Below are the code and all the weights of a small trained network. Each question names an input and a class and asks about switching units off, where a switched-off unit gives its printed mean instead of its output.

import numpy as np


def w(rows, s, z=0):
    codes = np.array(rows[::2]) - 128.0
    scale = np.full(codes.shape[1], s)
    scale[-1] = z or s
    return codes * scale


def f(y):
    return y / 2 * (1 + np.tanh(0.7978845608 * (y + 0.044715 * y**3)))


def log_softmax(a):
    a = a - a.max(-1, keepdims=True)
    return a - np.log(np.exp(a).sum(-1, keepdims=True))


def net(x, mask):
    res = np.array(x, float).reshape(1, 6) / 4 @ E
    y = f(res @ A[0][:, :-1].T + A[0][:, -1])
    res = res + np.where(mask, y, B[0][:, -1]) @ B[0][:, :-1]
    return log_softmax(res[-1] @ U[:, :-1].T + U[:, -1])


A, B = {}, {}
E = w([
[85,121,254],'x0',
[164,134,98],'x1',
[190,154,181],'x2',
[106,169,92],'x3',
[124,131,141],'x4',
[57,167,88],'x5',
],0.0081)
A[0] = w([
[85,152,111,147],'n0',
[253,123,160,148],'n1',
[162,158,217,205],'n2',
[11,58,95,253],'n3',
[100,77,165,143],'n4',
[116,183,82,146],'n5',
[149,153,134,104],'n6',
[151,163,135,79],'n7',
[139,122,129,193],'n8',
[135,118,53,191],'n9',
[79,164,142,251],'n10',
[83,95,94,90],'n11',
[143,74,155,113],'n12',
[130,183,100,88],'n13',
[118,128,76,160],'n14',
[26,126,242,215],'n15',
[185,53,155,174],'n16',
[186,145,150,122],'n17',
[68,86,129,162],'n18',
[73,198,141,254],'n19',
[140,99,162,74],'n20',
[210,65,84,114],'n21',
[177,126,204,126],'n22',
[219,159,76,134],'n23',
[178,133,116,101],'n24',
],0.011,0.0055)
B[0] = w([
[60,135,150,149],'n0',
[134,192,99,214],'n1',
[132,177,73,219],'n2',
[16,237,33,232],'n3',
[34,45,111,158],'n4',
[128,151,148,164],'n5',
[216,107,152,125],'n6',
[197,98,230,120],'n7',
[138,170,20,157],'n8',
[132,193,91,202],'n9',
[10,236,162,193],'n10',
[105,117,148,139],'n11',
[201,58,53,144],'n12',
[190,108,173,133],'n13',
[70,178,176,169],'n14',
[37,180,133,254],'n15',
[108,112,67,191],'n16',
[156,81,124,153],'n17',
[36,124,67,158],'n18',
[42,247,117,199],'n19',
[162,94,139,133],'n20',
[168,90,90,182],'n21',
[120,103,124,188],'n22',
[213,139,113,193],'n23',
[243,1,101,139],'n24',
],0.0044,0.0085)
U = w([
[9,195,73,228],'0',
[97,125,238,2],'1',
[193,225,165,127],'2',
[74,2,24,53],'3',
],0.01,0.0031)

Each question gives the input, the list of numbers given to net, and the class t.
The units are the neurons (one row each of A and B). Each row of codes is followed by its name. A weight is (code - 128) times the scale printed after its matrix; where a second scale follows, it is the last column's (A, B and U).
mask holds one flag per neuron, in row order. A switched-off neuron (its flag False) gives its mean, the last column of its row in B, instead of its output. The means were averaged over made-up inputs and are rounded, as every weight is.
A unit's drop is (log p(t) with every unit on - log p(t) with that unit switched off) / (log p(t) with every unit on - log p(t) with every unit switched off).
The circuit of an input: a set's keep is (log p(t) with only the set's units on - log p(t) with every unit switched off) / (log p(t) with every unit on - log p(t) with every unit switched off). Starting from the 12 units with the biggest drops (on a tie, the unit counted first), units are removed one at a time, each time the one whose removal leaves the highest keep (on an exact tie, the one counted first), for as long as the keep stays at least 0.8.
circuit, biggest first: the units of the circuit, biggest drop first
k most important neurons: the k neurons with the biggest drops, biggest first
drop of u: that unit's drop, to one decimal
input [-3,-3,8,-6,0,5], class 2: circuit, biggest first => (n3 n15 n18)
input [-2,5,-3,3,-4,-3], class 3: circuit, biggest first => (n15 n19)
input [8,-3,7,-2,1,-1], class 0: 2 most important neurons => (n15 n2)
input [1,5,5,5,1,6], class 2: circuit, biggest first => (n3 n15)
input [7,2,0,-3,-6,-6], class 3: most important neuron => (n12)
input [-4,6,5,-6,5,-8], class 3: circuit, biggest first => (n16 n24)
input [-7,-2,0,-8,-3,0], class 3: drop of n21 => 0.1
input [-3,5,8,8,-6,6], class 2: drop of n13 => 0.1
input [-8,5,0,-6,-3,2], class 3: drop of n2 => 0.1
input [0,0,8,1,8,4], class 2: drop of n18 => 0.2
